Here is a tiny trained network, its code and every weight. The questions are about switching its units off for an input and a target symbol, where a switched-off unit gives its printed mean instead of its output.

import numpy as np


def w(rows, s, z=0):
    codes = np.array(rows[::2]) - 128.0
    scale = np.full(codes.shape[1], s)
    scale[-1] = z or s
    return codes * scale


def norm(h):
    return h / np.sqrt((h * h).mean(-1, keepdims=True) + 1e-5)


def f(y):
    return y / 2 * (1 + np.tanh(0.7978845608 * (y + 0.044715 * y**3)))


def softmax(a):
    e = np.exp(a - a.max(-1, keepdims=True))
    return e / e.sum(-1, keepdims=True)


def log_softmax(a):
    a = a - a.max(-1, keepdims=True)
    return a - np.log(np.exp(a).sum(-1, keepdims=True))


def net(x, mask):
    ids = ['Ξβεημσ'.index(c) for c in x.split()]
    T = len(ids)
    res = E[ids] + P[:T]
    u = 0
    for l in range(2):
        r = norm(res)
        for j in range(2):
            rows = slice(2 * j, 2 * j + 2)
            q, k, v = (r @ M[l][rows].T for M in (Q, K, V))
            z = softmax(np.where(np.tri(T) > 0, q @ k.T / 2**0.5, -1e9)) @ v
            o = O[l][rows]
            res = res + np.where(mask[u + j], z, o[:, -1]) @ o[:, :-1]
        u += 2
        y = f(norm(res) @ A[l][:, :-1].T + A[l][:, -1])
        res = res + np.where(mask[u : u + 8], y, B[l][:, -1]) @ B[l][:, :-1]
        u += 8
    return log_softmax(norm(res)[-1] @ U[:, :-1].T + U[:, -1])


Q, K, V, O, A, B = {}, {}, {}, {}, {}, {}
E = w([
[187,162,120,190,113,196,51,59,139,156],'Ξ',
[201,211,71,197,87,203,124,89,142,116],'β',
[242,135,180,134,139,148,134,85,125,71],'ε',
[114,125,176,167,198,119,95,96,113,65],'η',
[119,68,210,178,130,180,101,161,132,116],'μ',
[117,139,105,138,191,147,243,6,181,159],'σ',
],0.016)
P = w([
[85,78,133,155,84,104,134,55,156,93],'0',
[144,96,63,67,147,125,78,125,249,152],'1',
[101,90,118,156,141,148,148,94,130,112],'2',
[161,145,142,117,138,85,103,128,190,95],'3',
[125,138,131,142,143,147,157,130,128,113],'4',
[139,175,145,123,128,83,132,168,169,143],'5',
[130,163,138,126,158,175,164,145,136,120],'6',
[121,148,126,142,99,91,86,149,188,154],'7',
],0.019)
Q[0] = w([
[139,140,172,140,171,138,123,146,126,150],'0.h1',
[86,129,143,142,76,133,109,125,94,125],'0.h1',
[121,176,124,80,115,121,96,119,246,150],'0.h2',
[165,183,130,177,163,204,165,119,72,145],'0.h2',
],0.013)
K[0] = w([
[169,174,110,146,167,134,131,192,142,142],'0.h1',
[119,100,118,143,102,179,107,124,135,64],'0.h1',
[182,221,49,119,82,111,164,1,86,201],'0.h2',
[126,167,221,124,209,164,172,218,96,138],'0.h2',
],0.0097)
V[0] = w([
[196,254,62,113,103,84,109,158,149,68],'0.h1',
[123,53,39,93,43,19,151,15,59,92],'0.h1',
[103,247,33,77,193,73,73,68,38,107],'0.h2',
[43,105,191,185,134,151,103,227,158,96],'0.h2',
],0.0056)
O[0] = w([
[155,159,70,133,125,139,142,121,110,75,135],'0.h1',
[70,192,181,2,199,229,147,184,148,54,74],'0.h1',
[89,196,127,65,90,91,109,62,96,110,3],'0.h2',
[93,81,85,150,168,128,142,60,7,130,110],'0.h2',
],0.0098,0.0045)
A[0] = w([
[144,147,77,134,63,146,45,209,156,25,147],'0.n1',
[143,182,186,209,152,87,52,155,92,70,163],'0.n2',
[185,110,89,131,163,221,219,117,72,192,120],'0.n3',
[148,193,145,142,191,2,67,92,122,93,80],'0.n4',
[149,97,198,212,104,184,158,111,10,41,159],'0.n5',
[119,106,69,193,69,179,146,118,53,138,119],'0.n6',
[148,194,75,150,89,227,113,63,54,68,169],'0.n7',
[97,91,63,138,179,139,145,227,18,129,4],'0.n8',
],0.0073,0.0038)
B[0] = w([
[175,81,170,159,100,79,108,171,151,127,219],'0.n1',
[207,99,26,130,75,130,126,138,117,92,228],'0.n2',
[155,162,81,126,199,161,89,118,57,87,205],'0.n3',
[254,156,99,111,85,160,97,93,198,112,180],'0.n4',
[65,91,217,119,166,41,102,105,185,78,254],'0.n5',
[115,161,201,160,119,65,142,184,121,77,186],'0.n6',
[22,62,164,135,146,80,151,73,156,92,221],'0.n7',
[126,166,142,204,239,221,151,152,169,116,145],'0.n8',
],0.0092,0.0058)
Q[1] = w([
[24,186,150,13,146,239,113,109,130,225],'1.h1',
[28,136,212,200,160,50,193,86,117,77],'1.h1',
[97,243,165,2,118,134,189,39,97,106],'1.h2',
[175,122,149,38,68,95,124,218,214,144],'1.h2',
],0.0075)
K[1] = w([
[98,105,144,107,126,151,113,88,237,116],'1.h1',
[168,250,60,132,116,70,254,94,86,131],'1.h1',
[102,95,182,66,218,171,188,123,69,33],'1.h2',
[80,80,162,120,66,165,77,119,189,98],'1.h2',
],0.0097)
V[1] = w([
[124,146,123,99,158,165,245,103,150,134],'1.h1',
[126,123,170,81,115,112,87,210,87,118],'1.h1',
[144,153,117,133,121,86,140,119,80,138],'1.h2',
[107,156,168,144,80,117,101,126,106,128],'1.h2',
],0.012)
O[1] = w([
[182,45,74,181,67,121,65,143,116,93,121],'1.h1',
[130,129,114,150,254,78,178,98,140,80,10],'1.h1',
[88,57,128,140,121,143,67,119,197,85,1],'1.h2',
[96,176,180,123,192,103,180,125,139,133,80],'1.h2',
],0.013,0.0067)
A[1] = w([
[50,113,76,47,163,55,134,37,116,94,29],'1.n1',
[133,211,127,5,218,126,165,187,169,138,74],'1.n2',
[71,130,174,114,184,113,135,213,105,147,34],'1.n3',
[179,102,157,199,153,148,124,157,177,76,143],'1.n4',
[109,139,129,152,221,135,171,154,59,118,1],'1.n5',
[168,199,142,145,194,182,177,126,209,169,99],'1.n6',
[134,108,131,159,153,175,173,70,113,81,203],'1.n7',
[179,88,103,139,74,126,94,215,116,194,201],'1.n8',
],0.012,0.0037)
B[1] = w([
[57,46,53,6,112,62,150,52,195,117,146],'1.n1',
[228,216,73,85,165,121,72,141,253,177,157],'1.n2',
[241,157,49,122,188,162,140,147,137,136,149],'1.n3',
[205,171,76,71,93,149,123,110,99,143,230],'1.n4',
[102,149,196,205,194,179,209,192,84,139,163],'1.n5',
[195,78,40,66,196,146,64,135,67,84,206],'1.n6',
[117,149,81,114,177,110,109,181,173,159,179],'1.n7',
[106,46,177,196,43,145,142,137,100,91,255],'1.n8',
],0.012)
U = w([
[215,208,41,105,111,168,50,131,166,112,44],'Ξ',
[137,38,65,135,43,220,144,124,24,25,89],'β',
[141,213,183,210,19,55,149,168,255,234,187],'ε',
[129,170,123,201,177,212,176,132,105,104,211],'η',
[68,94,71,103,129,91,135,103,143,108,252],'μ',
[100,177,185,83,100,197,58,79,65,160,79],'σ',
],0.0061,0.0021)

Each question gives the input, a string of symbols that net reads in full, and the target symbol t.
The units are the heads (2 rows each of Q, K, V and O) and the neurons (one row each of A and B). Each row of codes is followed by its name. A weight is (code - 128) times the scale printed after its matrix; where a second scale follows, it is the last column's (O, A, B and U).
mask holds one flag per unit, layer by layer, with each layer's heads first. A switched-off unit (its flag False) gives its mean, the last column of its rows in O or B, instead of its output. The means were averaged over made-up inputs and are rounded, as every weight is.
A unit's drop is (log p(t) with every unit on - log p(t) with that unit switched off) / (log p(t) with every unit on - log p(t) with every unit switched off).
The circuit of an input: a set's keep is (log p(t) with only the set's units on - log p(t) with every unit switched off) / (log p(t) with every unit on - log p(t) with every unit switched off). Starting from the 12 units with the biggest drops (on a tie, the unit counted first), units are removed one at a time, each time the one whose removal leaves the highest keep (on an exact tie, the one counted first), for as long as the keep stays at least 0.8.
units of the circuit, in order: the units of the circuit, biggest drop first
k most important neurons: the k neurons with the biggest drops, biggest first
k most important neurons of layer l: the k neurons of layer l with the biggest drops, biggest first
drop when u is switched off: that unit's drop, to one decimal
input Ξ η β σ σ β, target β: 2 most important neurons	0.n7, 0.n5
input ε Ξ β, target Ξ: 4 most important neurons	0.n7, 1.n8, 0.n1, 1.n7
input η η σ μ β μ μ μ, target ε: 3 most important neurons	0.n3, 1.n6, 0.n8
input β μ μ β μ μ μ μ, target ε: units of the circuit, in order	0.h1, 1.h1
input σ μ β Ξ β, target ε: 3 most important neurons	0.n7, 1.n6, 0.n6
input ε Ξ Ξ, target Ξ: units of the circuit, in order	0.h1, 0.n7, 1.n8
input ε ε σ η Ξ ε ε, target Ξ: 2 most important neurons of layer 1	1.n8, 1.n7
input ε ε μ η μ σ η σ, target β: 3 most important neurons of layer 0	0.n2, 0.n5, 0.n6
input Ξ η Ξ, target μ: 2 most important neurons	0.n7, 1.n1
input η σ β β β μ, target Ξ: units of the circuit, in order	1.h1, 0.n7, 1.n6, 1.n2
input β η ε η β, target μ: most important neuron of layer 0	0.n7
input ε β μ Ξ σ Ξ, target β: 3 most important neurons	1.n8, 0.n5, 1.n2
input Ξ μ σ σ β β Ξ, target ε: units of the circuit, in order	0.n7, 1.n6, 0.h1, 0.n6
input Ξ ε η η η η β, target μ: units of the circuit, in order	0.h2, 0.n7, 1.n1
input η Ξ ε, target μ: 2 most important neurons	0.n5, 1.n1
input ε σ η β ε β, target β: units of the circuit, in order	1.n8
input μ β η μ Ξ Ξ β, target ε: units of the circuit, in order	0.h1, 0.n7, 1.n6, 0.n6
input ε β β, target Ξ: 3 most important neurons	0.n7, 1.n8, 1.n7
input ε μ μ β β β σ σ, target β: 3 most important neurons	0.n2, 0.n3, 1.n6
input μ μ ε η ε, target μ: 2 most important neurons of layer 0	0.n5, 0.n7
input μ μ μ μ β, target η: 4 most important neurons	0.n6, 0.n3, 1.n5, 0.n5
input Ξ Ξ Ξ, target σ: 3 most important neurons	1.n8, 0.n1, 0.n7
input μ β β, target η: most important neuron	1.n5
input Ξ μ μ Ξ Ξ β Ξ, target ε: 2 most important neurons	0.n7, 1.n6
input β η μ, target η: drop when 0.n1 is switched off	0.1
input Ξ μ Ξ μ η, target η: drop when 0.h2 is switched off	1.2
input μ μ β μ μ μ ε, target η: drop when 0.h2 is switched off	1.3
input ε η η, target μ: drop when 0.h2 is switched off	0.2
input σ σ β Ξ ε, target Ξ: most important neuron	0.n5
